Table B holds the same points as the rows below and some others, measured another way and shuffled. Each row below is followed by which row of B it is.
B:
1: [  88 -175  -15  146  -21 -284 -131  -44  148 -231  376  189   -1   -1
   -7 -113    0  116  -82  -92   10   37  -40 -134 -152]
2: [ 276 -112 -211  416  104  -51 -127  -45  174  -68  509  240 -169   12
   97 -309  127  308  257  370   -3  405  -10 -186  122]
3: [ 409  170 -123  292  330   -4 -227  -99   45 -151  524  288 -213  -29
    3 -541   13  314  410  624 -145  258   85 -407 -112]
4: [ -95 -129   65  126 -105 -243 -107   15   55  -64  453   73 -111 -100
 -411 -140  109  165  153   63  -53  138  -98 -284   37]
5: [  43  109 -249  -82  233  231 -170   88   31  -32 -162   31  210  -23
 -156   41 -116 -151  139  159   70 -297  168   10 -123]
6: [-155 -226 -408 -202  195  335  -69   76   36 -104 -385 -149  346   -8
   41  275    3 -293  -66 -127  347 -195  275  342  -44]
7: [ -37  -20 -389 -158  306  396 -215   93    1    4 -216   -5   65 -133
 -212  -22   77  -92  239  487  268  105  186  -39  -89]
8: [-102 -238  -88  -67  105   -9  -52  -54    3 -171  139 -186  -71  -86
 -125  -45   96   53  154  -65   87  157  199  -68   92]
9: [ -58  -40 -171 -313  -14   97  -16  126   39   89 -700 -176    7   32
  120  -17   86 -179 -132   93  162   80  -34   -2   39]
10: [ -59   25 -155  -47  -15  142   94  107  -23  135 -386 -199  137   93
    4  -45   79 -133   87    2   12  -79   39   84  263]
11: [ 136   88  -81  -58  151   34  -99   22   62  -30 -130  -75  -81    2
   17 -108  -75   10  180   97  -79  -56  129 -155   59]
12: [  20  109 -224  -31   58  208  -11  138    6  154 -378  -48  152   67
  -41  -61   38 -136  106  209   39 -107    9   24  117]
13: [ 133 -200  -48  293   34 -144  -12  -76  141  -87  452  -93 -249    7
   55 -156   80  285  312  -49 -113  308  133 -150  370]
14: [ 145  -55 -142  278  180  -63 -215  -74   38 -207  641  329   -6  -74
 -213 -339   88  219  215  405   27  181   13 -253 -215]
15: [  94    3 -226 -145  234  221  -55    2  -44   -8 -334 -147 -124  -11
  136 -274  139   15  187  392  106  302  143 -120   70]
16: [  18 -272  -34   30 -102 -254  -43  -27  142 -144   78   20  -97   19
  124 -106  120   92 -153 -113   88  255  -70  -86   11]
17: [  57 -213  -96  170  -48 -133 -132   29  215   -1  298   36 -268  -80
  -98  -61  110  232  187  130   26  375  -36 -217  211]
18: [  22  157  -41  -14 -118  -72   24  138   14   89 -334   79  274  147
  -25  -92  -25 -186 -156  -33  -60 -339 -174    7  -60]
19: [-112   41    5  -54 -204 -163   -5  149   46   49 -232   76  262   77
 -195   36  -21 -187 -215 -155  -12 -343 -205   -6  -91]
20: [ 286  -87  -93  350   99 -118 -119  -53  229  -68  481   59 -291    0
   90 -173   -9  316  353  111 -143  268  109 -220  286]
21: [ -95   63  -84  -90  -69   13   93  105  -69   19 -392  -54  383  150
   -9  -30    3 -273 -176 -180   12 -394  -38  155  -36]
22: [  87  165 -253  226   29  221   76  116  -71  216 -169   86  194  143
  -15 -328  195  -29  190  444  -10   58 -106    6  195]
23: [ 336  154   27  -13  104 -135 -105   -3  160   -8 -152  -51 -326   50
  244 -257 -102  155  170  140 -220  114   39 -320  137]
24: [-105   97  -61 -229  -10   18  -19   95  -96    4 -415  -17  237   44
 -133 -131   44 -226 -138   79   60 -221  -78  -42 -184]
25: [  71  -99  112   95  -95 -402 -149  -47   95 -186  400  238 -142  -39
 -139 -298   76  194  -79  102  -55  190 -193 -350 -210]
26: [ -92   17 -261  -96  132  190 -109  104  -12  -82 -189   80  445   17
 -193  123  -80 -277  -66  -11  168 -444   98  169 -243]
27: [  44    8 -213 -238  119  130  -36   80   75  -69 -583 -128  258  105
  240  150 -143 -289 -173 -223  105 -357  162  197  -68]
28: [-301 -237 -130 -360  -82  -43 -106  108   40 -122 -371  -52  268  -62
 -205  237   27 -294 -340 -230  297 -210  -27  104 -279]
29: [ -87 -433 -187  219   -5 -159 -124  -50  185 -294  545  143  171  -43
  -87  161   38   56  -81 -291  204    9  102  130  -76]
30: [ 228   27   20  234   -2 -262  -91  -51   78 -127  332  238  -80   63
   59 -387   53  192   28  187 -125  131 -124 -268  -93]
31: [  95   46  -81  315 -103  -49  154   72   62   88    3  -39  234  226
  121  -62   -8  -40   78 -234 -177 -263  -10  143  344]
32: [  27 -178 -525   -3  494  570 -196   -2   42  -75   57 -182  -43 -165
  -97   75   56   35  548  396  275  240  504   85  203]
33: [ -28  -14 -313  -44  221  321  -29   59  -30  -29 -226 -116  279   30
  -26   47  -13 -184  151   42  129 -219  253  189   59]
34: [-280  -78  -85 -168  -46  102  103   85 -133   40 -291 -270  236   17
 -250   26  117 -206   34 -149   72 -178   76   99  143]
35: [  68  217   51 -205   14  -94  -28   56  -78  -10 -398   -2   69   80
   -5 -299   -5 -123  -95  134  -96 -169  -98 -208 -179]
36: [  18   20 -203  -65  203  195 -100   42    7  -37 -112  -74   85  -31
 -106  -29  -22  -71  196  136   57  -96  185  -23   21]
37: [ 132 -152 -173  319  -96 -136  -24   25  151  -27  211  241   70  112
  157 -208  152  115  -71  121   61  208 -161   -7   50]
38: [ 160  -44 -192  148  181  131 -145   31  186   49  186 -109 -289  -82
  -81  -20  -26  202  482  207  -58  228  214 -186  368]
39: [  48   24 -350  177  187  270 -129  104   92   -2   79  116  332   22
 -157  133  -98 -122  195   95   89 -329  165  156   13]
40: [  23  -12  197  -76  -46 -343   42  -88  -62 -237   41  -62   49   85
   45 -262  -15  -13 -148 -288 -159 -169   -1 -154 -129]
41: [-169 -114  -33 -371 -149 -115   71   74  -57  -43 -692 -141  166   93
  152  -90  144 -257 -431 -150  176  -23 -144   52 -158]
42: [ 390   -2 -106  519  -20 -111   -8   24  330  119  343   15 -268  139
  265  -97  -67  313  383  -17 -280  171   48 -117  585]
43: [  50  135 -371  -34  183  357 -137  173   56  124 -343   77  250   16
 -112   51  -40 -191  140  328  141 -212   74   83  -26]
44: [ 324  211 -132  480   85   12   11   22   60   75  310  199   78  172
   73 -348    1  152  313  267 -240  -65  -17 -102  220]
45: [  13  210 -397 -183  364  471 -287  173   22   44 -307   87  280 -105
 -345  142 -165 -249  247  412  167 -395  213   15 -225]
46: [  71    6 -278  -60  259  268 -134   48   67  -14 -155 -112    3  -43
  -34   28  -52  -44  271  173   75  -37  256   -2   99]
47: [-294  -21   87 -138 -268 -114  219  149  -48   93 -426 -328  380  154
 -173  237  -57 -330 -163 -659 -104 -591   -9  227  253]
48: [ -54 -101 -176 -332  210   80 -120  -20  -44 -271 -342  -53  241  -12
   75   -6  -39 -237 -203  -85  221 -206  190   81 -362]
49: [ 172  122  -11  325 -156 -235 -102  110  161   79  268  347   44   82
 -142 -211    0  115   21  191 -155  -76 -287 -226  -17]
50: [ -25   20 -101 -126  -69   13  101   85  -44   64 -515 -109  161  141
  152 -153  108 -170 -154   -3   43  -50  -79   55   62]
51: [  32   33   74    5   36 -243 -238   20  114 -185  345  181   23  -90
 -356  -10 -165   37   53  -58 -103 -281    4 -263 -253]
52: [  19 -250 -132 -172   47  -90  -82  -31  101 -185 -202  -56  -88  -11
  222  -89  103   -1 -173  -14  193  261   45  -48  -98]
53: [ 113  143 -144  183    4   70  -17  107   34  161  -44   80   30   74
  -87 -233   83   42  204  329  -82   31  -95 -126  166]
54: [  46   37   92  135  -17 -290 -159  -24    1 -161  482  276    0  -52
 -333 -325   42  140   55  194 -100  -13 -141 -349 -262]
55: [ -35  109  -88   29    6   61 -134  143   47  160   35   29  -77  -95
 -431  -84   48   47  302  347  -46   22  -66 -262  113]
56: [ 337  235  -94  376  190  -11 -186    1   73    9  509  293 -134   -3
 -174 -430   -5  274  446  559 -216   98  -16 -378   23]
57: [-248 -108 -106 -265   42  139   10   76  -74   14 -328 -321   75  -69
 -252   87   71 -165  113  -85  106  -70  163   25  143]
58: [  54  225 -160  -18  211  150 -268  135   99  -15   56  135  224  -77
 -421  169 -287 -143  237   89  -64 -575  156  -91 -169]
59: [   6   53 -208 -176  219  272   -5   49  -38   19 -400 -276   54   13
   26  -15  -20 -133  220   58   31 -104  267   39  174]
60: [  61  100  -99  -13   45  126  137   62  -37  115 -391 -276   55  142
  145 -120   20  -90  174  -53 -118 -109  124   48  354]
61: [ 247    1  -54  359   60 -197 -208   -3  246 -121  589  261  -65  -10
 -114  -61 -145  208  213   23 -158  -92   24 -204   18]
62: [ 142 -249 -121  354 -171 -278  -90   42  322  -75  353  253   17   78
  130   48   10  141 -123 -168   30   87 -146    4   86]
63: [-218  104  -24 -304  -24   60  -18  148  -73   43 -448 -169  275    2
 -331  113  -72 -303  -48 -153   13 -460   31   19  -67]
64: [  -9  -61 -113 -192   20   37   57   39   -8   -4 -488 -211   17   81
  199 -111   91 -112  -73  -27   72   66   54   26  105]
65: [ 326  192  -42  423   81 -136 -157    9  128   -1  528  324  -88   38
 -128 -344  -45  257  319  367 -238   13  -81 -328   33]
66: [ 343  115  -72  229  104 -169 -280   17  232  -84  356  347 -166  -20
  -32 -228 -110  211  149  335 -122   51  -81 -351 -148]
67: [  21  101 -178 -408  256  183 -197   59  -26 -104 -514  -52   70  -68
  -38  -65  -70 -203  -34  237  152 -135  137 -108 -309]
68: [ 266   18  -59  258   57 -179 -159  -27  143  -93  364  258 -149   17
   27 -319   31  225  133  285  -91  198  -83 -284  -48]
69: [-339 -171 -159 -287   12  174   14   99  -79   -1 -349 -286  215  -68
 -301  177   91 -245   20 -141  205 -143  145  132   75]
70: [ -48 -138 -153  -65   39   -4  -38   21   27 -115 -115  -16  151   28
   14  -30   55  -91  -89  -54  129  -40   48   48  -75]
71: [-164 -350  136   43 -221 -482  -59  -67   72 -292  455  108   16  -46
 -202  -87  124   94 -241 -310   54   93 -142 -144 -183]
72: [ -53  -40 -159 -190   46  160  142   56  -56   35 -598 -333  155  129
  228  -22   53 -212  -26 -176   53 -108  153  185  228]

[  62 -119 -137  273  -66   87 -190 -240  294   18  160  292  140 -168
   89 -340 -159  209   60  320 -219   59  594 -337  -21] | 45
[ 303  -25  151 -388  106  301    2 -262   73 -108 -176   88 -190    8
 -129  220  443  566 -288  113  -88  553 -166    6  306] | 37
[  99  -92  345  119  -50  343  -16  -13   48  -94 -201  324  162 -114
 -319  271  195  344 -119   68   65  393  158 -219   78] | 17
[ 340 -150  209 -194  -80  127  188  -29   69 -129 -261   65 -263   17
   41  152  402  196 -236 -108  145  239 -523  220  235] | 50
[ 278 -122 -157  161 -339  -48  298  201   22 -158 -424   49 -207  248
 -236  377 -291 -265   12 -133  337  368 -332  217 -148] | 9
[-134  298 -568  -18 -163  -63  -59  -61  229  199   63   79   -3  348
  -60    7  -90 -128  -95   50   97   73  107  -98  -17] | 30
[-241  203 -274 -255  -23  -22   27  -66  -42   47   87 -124 -178  -23
  100    6   36  -77  -77 -200 -174   57 -321  149  109] | 6
[-498  233 -282  134 -122  107   13  223  -73   72 -157  155  238  236
 -269  179  -83 -506  -23 -294   52  -68 -205   15 -259] | 57
[ 482 -182  209   68   82  252   39 -120  103  -70 -324   84  -39  -79
   29  -25   58  323 -178  180   48  249  187 -247   83] | 24
[-288  564 -534   65 -111 -166  -65   69  102  456  223 -191   60  109
  140  -76 -310 -173  -94  -70  196 -231  369 -398   70] | 40
[ 336 -271  389 -397  188  451   69 -224  -66 -339 -402  162 -191  -64
 -194  265  549  484 -268    6 -223  624 -475  205  201] | 22
[ -12 -198   96  -45   58  192   16  -89    8 -167 -140  150  -31 -134
   97 -147  225  -31  -85  -93 -245   17 -312  138   -6] | 71
[-490  423 -569 -331  -31  -31 -112 -163  -68  118  279 -136 -118   28
 -119  138 -226  -18   31  -97 -336  293   11   25   48] | 44
[ 112   74 -318  116  -66   31 -157 -207  422  195   92  249   89  195
  169 -351  145  126 -166  271   51 -106  349 -286   81] | 66
[ 216 -248 -108    2   87  152  122  -32  -53 -227 -447   -9 -115   83
   77 -109  -98 -265  -62  -92 -168   82 -353  175 -219] | 28
[ 189  167 -381  163 -439 -108  156  148  319  133 -193  208  -74  546
 -282  346  -55 -121 -127   36  583  269  -61   -3   -2] | 41
[-113  -20 -151 -254  -84   80   52 -110   27 -146  -34  104 -190   75
  -54   92  235   -8  -88 -135 -187  253 -500  329   75] | 2
[ 379 -215  227  -55  127  132   17 -209  136  -37  -78    1 -162 -287
  420 -358  260  314 -202   90 -126  -69  -39 -102  243] | 3
[-260  174 -285  258  -90   79 -119   11   91  134   33  167  245   28
 -135  -37 -298 -145   47   49  -43   21  415 -319 -173] | 63
[ -54  -66  420 -163  236  430    7  -32 -154 -117 -284  126  110 -195
  -39   62  490  160 -254 -196 -174   82 -339  -19   98] | 34
[ 361 -135  153 -251  213  279  -15 -254  131  -69 -220   69 -127  -25
  205 -186  471  355 -317  102 -133  125 -182  -39  221] | 18
[ 282 -463  215 -157   92  280  -36 -332  172 -347 -139  330 -145 -157
  115 -234  456  334 -117  142 -409  276 -318  244  112] | 49
[ 101  212 -162  212 -359  -36  136  187  147  156 -140  109    3  235
 -302  418 -203   -4  -71  -12  505  299  159 -197   37] | 15
[ 275 -206  344 -189  170  413   -3 -185   35 -194 -314  215  -22  -70
  -80   68  503  386 -272   52 -134  333 -223   -2  151] | 53
[-407  359 -509   58 -127  -46  -72   42   59  217  112   28  115  181
  -76    4 -231 -294   -1 -107   -9  -57  112 -138 -110] | 36
[ -65  504   -9 -144  -68   68   47   87  -38  331   32 -169  -21  -14
 -131  388   37  278 -240 -113  348  207  173 -371  320] | 72
[-337  103 -391 -167 -329 -110  -60 -181  184  -47  371  217 -187   28
 -148  125   35  103   94   -1 -227  366 -165  275  132] | 62
[-570  580 -258 -203 -168  -32  -89  -16  -96  264  446 -110  -12 -195
 -243  387 -187  215   23 -141  -64  319  245 -219  248] | 42
[ 139 -299 -135  186 -188    5   99  -33  139 -213 -186  197 -102   26
   36 -121 -141 -194   77    2  -98  110 -194  196 -158] | 25
[ 171 -199  -54 -264  214  251   18 -204   33 -193 -309   55 -140   85
  163 -203  338   -7 -218  -39 -300   83 -472  221   -5] | 43
[ -71  195 -239   62 -143  -27 -107 -137  176  161  253   59   -9 -115
    1  -35 -205  236   17  157  -49  183  457 -298  135] | 1
[-424  578 -439   42 -131  -48  -30  167    4  383   97  -84  151  209
 -121  175 -202 -249 -107 -178  244  -97  174 -306   -4] | 59
[-479   71 -238  292 -182  200 -174   23  173   -8   16  533  407  201
 -422   84    6 -211   58   26  -93  123  192 -122 -268] | 4
